Where the symbols take the states:
q521: %>q634, §>q894, $>q672
q750: %>q367, §>q441, $>q501
q723: %>q976, §>q271, $>q638
q520: %>q271, §>q807, $>q720
q832: %>q441, §>q538, $>q827
q967: %>q723, §>q723, $>q514
q949: %>q527, §>q808, $>q827
q320: %>q949, §>q827, $>q949
q976: %>q608, §>q359, $>q271
q441: %>q831, §>q501, $>q538
q245: %>q663, §>q832, $>q231
q827: %>q808, §>q142, $>q142
q725: %>q321, §>q608, $>q321
q321: %>q520, §>q720, $>q231
q271: %>q359, §>q987, $>q885
q231: %>q832, §>q817, $>q367
q674: %>q885, §>q271, $>q417
q527: %>q966, §>q521, $>q808
q987: %>q514, §>q608, $>q571
q608: %>q976, §>q967, $>q608
q634: %>q663, §>q722, $>q527
q885: %>q987, §>q571, $>q299
q672: %>q949, §>q663, $>q722
q808: %>q521, §>q672, $>q521
q894: %>q827, §>q142, $>q663
q142: %>q634, §>q750, $>q245
q299: %>q571, §>q949, $>q320
q417: %>q299, §>q320, $>q885
q966: %>q674, §>q417, $>q527
q722: %>q663, §>q831, $>q441
q359: %>q271, §>q514, $>q987
q501: %>q321, §>q367, $>q538
q114: %>q520, §>q725, $>q807
q701: %>q723, §>q245, $>q725
q514: %>q638, §>q674, $>q966
q817: %>q538, §>q114, $>q501
q571: %>q966, §>q527, $>q808
q638: %>q271, §>q885, $>q967
q807: %>q725, §>q976, $>q723
q663: %>q142, §>q245, $>q831
q538: %>q501, §>q701, $>q114
q831: %>q245, §>q231, $>q501
q720: %>q807, §>q723, $>q967
q367: %>q725, §>q520, $>q831

In the rows, 67 stands for zero.

The rows follow the links: the fewer symbols apart two states are, the more alike their rows tend to be.

Each row is also shifted at random along 5 hidden directions that mean nothing.

Each row, then its state:
[  56,   56,   64,   67,   76,   70,   68,   87,   54,   80,   62,   63,   61,   59,   66,   75,   61,   75,   69,   58,   63,   50,   58,   62,   77,   64,   69,   55,   79,   67,   68,   64,   59,   58,   63,   66,   66,   67,   58,   79,   66,   86,   66,   71,   68,   43,   62,   65,   49,   55,   68,   73]; state q894
[  60,   70,   70,   61,   81,   75,   65,   68,   37,   62,   58,   78,   73,   74,   59,   63,   87,   79,   81,   77,   63,   61,   71,   69,   69,   89,   70,   72,   57,   80,   67,   68,   72,   85,   50,   63,   68,   63,   77,   53,   71,   68,   53,   64,   62,   82,   85,   80,   60,   70,   53,   94]; state q807
[  67,   66,   68,   73,   75,   70,   74,   87,   62,   71,   52,   66,   62,   68,   71,   65,   66,   74,   73,   76,   67,   68,   79,   76,   65,   77,   38,   81,   74,   77,   74,   69,   54,   78,   54,   65,   75,   48,   63,   61,   61,   53,   72,   70,   64,   46,   65,   66,   67,   61,   88,   80]; state q320
[  67,   60,   75,   57,   60,   49,   65,   56,   59,   61,   66,   58,   70,   72,   43,   64,   65,   46,   63,   61,   84,   73,   70,   74,   68,   71,   85,   57,   61,   68,   75,   70,   64,   63,   70,   89,   69,   82,   71,   72,   64,   66,   68,   68,   72,   81,   67,   64,   63,   79,   81,   58]; state q359
[  67,   73,   62,   54,   47,   67,   76,   72,   62,   85,   46,   62,   51,   54,   67,   73,   69,   67,   59,   37,   71,   58,   71,   56,   69,   55,   82,   70,   74,   73,   54,   64,   51,   61,   71,   65,   59,   64,   64,   76,   58,   77,   73,   79,   68,   71,   62,   84,   71,   74,   55,   64]; state q750
[  62,   59,   65,   63,   69,   89,   63,   78,   67,   72,   67,   73,   58,   50,   74,   79,   68,   70,   71,   57,   55,   73,   47,   54,   80,   66,   76,   58,   77,   31,   84,   65,   64,   54,   94,   48,   59,   53,   75,   92,   73,   72,   61,   48,   65,   52,   76,   54,   38,   54,   71,   64]; state q521
[  64,   70,   55,   67,   60,   79,   73,   66,   81,   75,   55,   69,   52,   66,   76,   71,   74,   67,   52,   51,   64,   53,   75,   37,   56,   56,   54,   79,   63,   50,   59,   61,   62,   63,   79,   39,   52,   68,   54,   79,   66,   83,   72,   68,   66,   74,   69,   63,   78,   58,   45,   60]; state q231
[  64,   67,   72,   81,   71,   73,   69,   77,   70,   67,   66,   58,   59,   58,   82,   72,   62,   65,   79,   68,   67,   76,   67,   66,   76,   78,   57,   72,   76,   62,   79,   54,   63,   70,   68,   66,   73,   42,   69,   76,   60,   60,   62,   59,   59,   45,   69,   60,   57,   54,   86,   59]; state q949
[  62,   74,   58,   62,   70,   90,   84,   63,   77,   76,   73,   76,   79,   69,   80,   74,   54,   92,   67,   83,   69,   60,   80,   51,   60,   73,   52,   60,   55,   30,   46,   57,   75,   75,   93,   50,   56,   53,   75,   48,   71,   65,   45,   66,   82,   86,   86,   89,   66,   65,   33,  133]; state q321
[  67,   83,   68,   70,   56,   73,   64,   57,   88,   67,   61,   71,   54,   60,   82,   59,   69,   65,   59,   57,   59,   71,   65,   49,   61,   61,   70,   85,   62,   56,   54,   64,   70,   67,   80,   50,   62,   53,   73,   72,   70,   69,   72,   55,   55,   77,   70,   75,   76,   69,   50,   47]; state q817
[  61,   53,   58,   55,   63,   62,   62,   73,   48,   68,   86,   66,   76,   57,   74,   84,   65,   66,   81,   57,   63,   67,   40,   84,   79,   56,   92,   46,   79,   78,   75,   59,   65,   54,   60,   79,   57,   77,   67,   72,   62,   76,   70,   79,   68,   58,   56,   70,   49,   67,   55,   64]; state q634
[  72,   64,   78,   67,   65,   40,   57,   50,   67,   54,   79,   59,   77,   81,   46,   51,   60,   45,   68,   73,   77,   73,   67,   79,   58,   67,   76,   58,   56,   77,   68,   71,   78,   62,   56,   99,   79,   87,   61,   61,   64,   61,   67,   70,   71,   82,   63,   60,   81,   78,   82,   40]; state q271
[  82,   64,   62,   60,   55,   69,   76,   58,   70,   61,   66,   60,   73,   81,   57,   71,   73,   69,   58,   74,   85,   83,   80,   75,   56,   63,   61,   64,   67,   59,   78,   63,   61,   63,   71,   65,   71,   70,   65,   65,   59,   51,   58,   74,   73,   64,   63,   55,   72,   64,   84,   81]; state q885
[  79,   78,   76,   67,   72,   59,   57,   64,   63,   63,   53,   64,   62,   74,   41,   50,   87,   54,   58,   57,   73,   73,   65,   61,   65,   71,   79,   68,   59,   66,   79,   86,   72,   50,   61,   73,   81,   86,   57,   81,   66,   66,   56,   51,   67,   58,   68,   49,   74,   63,   85,   29]; state q638
[  78,   58,   64,   57,   53,   75,   67,   62,   66,   51,   73,   66,   66,   74,   72,   77,   82,   67,   68,   77,   69,   91,   65,   83,   67,   58,   62,   72,   73,   59,   94,   58,   57,   71,   76,   50,   62,   58,   81,   73,   68,   53,   65,   67,   55,   56,   73,   45,   49,   60,   78,   74]; state q571
[  61,   66,   60,   73,   72,   57,   66,   67,   76,   73,   76,   59,   69,   68,   72,   70,   55,   65,   59,   57,   68,   48,   63,   58,   64,   51,   70,   55,   70,   74,   49,   58,   69,   52,   56,   74,   63,   84,   44,   73,   55,   81,   76,   79,   73,   60,   55,   70,   77,   64,   54,   49]; state q245
[  61,   60,   56,   60,   77,   76,   59,   88,   55,   79,   69,   78,   69,   46,   68,   73,   57,   72,   78,   58,   48,   59,   48,   74,   80,   64,   68,   59,   78,   66,   75,   72,   58,   65,   66,   71,   67,   59,   70,   67,   75,   69,   74,   60,   70,   55,   61,   63,   50,   68,   75,   72]; state q672
[  59,   57,   65,   71,   69,   55,   65,   66,   68,   67,   90,   59,   76,   70,   77,   77,   53,   66,   65,   66,   61,   52,   52,   74,   72,   51,   71,   45,   70,   71,   57,   57,   69,   55,   58,   73,   60,   85,   55,   70,   59,   86,   72,   82,   64,   55,   55,   66,   63,   62,   57,   59]; state q663
[  74,   57,   70,   59,   62,   53,   69,   55,   73,   52,   64,   61,   69,   78,   49,   64,   66,   56,   53,   71,   79,   73,   75,   75,   66,   62,   66,   64,   65,   60,   79,   68,   61,   68,   79,   69,   64,   75,   63,   71,   72,   66,   74,   65,   68,   77,   68,   51,   64,   74,   85,   59]; state q987

Start, symbols taken left to right, then the state you end at.
Answers are names.
[  63,   57,   65,   67,   58,   47,   60,   56,   72,   56,  103,   62,   75,   68,   88,   77,   54,   61,   67,   63,   61,   62,   43,   77,   73,   45,   84,   46,   71,   83,   53,   55,   74,   55,   60,   79,   55,   85,   62,   66,   64,   81,   76,   81,   62,   61,   44,   71,   62,   70,   47,   48]
§ % -> q245
[  61,   79,   67,   78,   91,   70,   47,   69,   54,   72,   64,   80,   78,   69,   57,   51,   73,   65,   80,   75,   52,   59,   64,   59,   60,   84,   62,   70,   51,   74,   60,   78,   81,   68,   45,   83,   79,   76,   60,   54,   70,   66,   56,   53,   72,   77,   74,   69,   83,   70,   67,   57]
$ § $ -> q638
[  67,   65,   55,   61,   60,   54,   58,   70,   67,   73,   60,   68,   62,   59,   70,   67,   66,   60,   64,   49,   58,   54,   64,   63,   58,   52,   69,   70,   68,   87,   57,   68,   59,   58,   54,   74,   57,   85,   50,   69,   64,   80,   83,   81,   71,   73,   51,   64,   83,   71,   57,   41]
§ $ § -> q520
[  58,   58,   70,   68,   67,   63,   77,   75,   54,   69,   67,   56,   56,   73,   70,   81,   76,   66,   64,   58,   74,   55,   57,   62,   78,   63,   74,   55,   78,   73,   64,   52,   65,   51,   58,   56,   56,   72,   53,   84,   56,   88,   63,   77,   59,   45,   63,   63,   50,   52,   59,   58]
$ § % -> q441
[  72,   63,   61,   63,   65,   79,   74,   87,   53,   82,   41,   68,   59,   62,   61,   70,   75,   65,   78,   62,   66,   79,   88,   72,   60,   76,   50,   81,   76,   73,   88,   65,   47,   69,   56,   69,   79,   51,   64,   68,   53,   51,   61,   70,   74,   53,   69,   59,   66,   63,   93,   76]
$ % -> q949
[  60,   67,   58,   62,   75,   77,   58,   92,   59,   90,   65,   73,   70,   37,   70,   74,   42,   67,   91,   53,   52,   73,   55,   67,   76,   71,   74,   59,   75,   52,   74,   67,   59,   60,   75,   87,   77,   48,   78,   71,   66,   58,   64,   51,   79,   63,   68,   71,   55,   71,   81,   72]
$ % § $ -> q441
[  69,   75,   72,   71,   47,   51,   66,   53,   94,   67,   85,   58,   61,   62,   85,   68,   49,   60,   59,   52,   70,   66,   58,   61,   64,   51,   85,   64,   64,   73,   44,   61,   77,   55,   75,   74,   59,   68,   69,   70,   60,   70,   79,   73,   60,   69,   52,   83,   83,   75,   47,   36]
$ $ % -> q520
[  72,   82,   64,   67,   55,   73,   67,   65,   94,   79,   58,   72,   52,   57,   81,   62,   55,   67,   53,   49,   65,   62,   71,   40,   62,   56,   65,   80,   64,   46,   49,   70,   63,   64,   93,   52,   58,   59,   66,   73,   74,   68,   76,   56,   68,   75,   69,   75,   83,   68,   54,   56]
§ $ $ -> q501
[  59,   66,   77,   82,   74,   61,   71,   76,   67,   66,   70,   52,   64,   68,   79,   73,   59,   72,   74,   73,   67,   62,   63,   77,   79,   73,   57,   66,   82,   81,   60,   55,   67,   68,   50,   73,   73,   56,   63,   66,   57,   66,   71,   76,   56,   39,   55,   72,   59,   59,   72,   62]
% $ % -> q634
[  73,   81,   79,   71,   82,   78,   66,   70,   71,   73,   52,   73,   67,   70,   39,   50,   71,   81,   49,   65,   75,   56,   73,   46,   71,   79,   65,   62,   57,   37,   65,   92,   74,   63,   88,   55,   78,   71,   64,   73,   82,   66,   54,   37,   80,   58,   80,   64,   64,   62,   79,   80]
$ § § -> q271
[  61,   67,   57,   56,   59,   66,   65,   73,   50,   83,   51,   69,   61,   49,   70,   73,   71,   57,   81,   46,   59,   63,   74,   55,   57,   67,   81,   72,   59,   80,   63,   63,   57,   62,   51,   78,   61,   71,   61,   69,   56,   73,   68,   77,   78,  100,   66,   79,   84,   76,   48,   62]
$ $ -> q501
[  79,   66,   69,   60,   63,   65,   66,   59,   70,   60,   61,   69,   69,   76,   48,   57,   71,   65,   49,   70,   76,   71,   70,   67,   60,   61,   69,   61,   65,   58,   76,   83,   68,   61,   76,   63,   75,   84,   66,   69,   74,   57,   66,   55,   71,   63,   65,   50,   71,   67,   84,   63]
% $ -> q967
[  62,   78,   67,   74,   70,   85,   63,   62,   80,   67,   60,   69,   58,   61,   78,   66,   75,   66,   73,   66,   58,   70,   68,   44,   64,   76,   64,   80,   55,   48,   62,   59,   81,   68,   78,   56,   65,   52,   75,   68,   69,   68,   59,   52,   61,   87,   88,   72,   73,   62,   46,   62]
$ § § -> q359
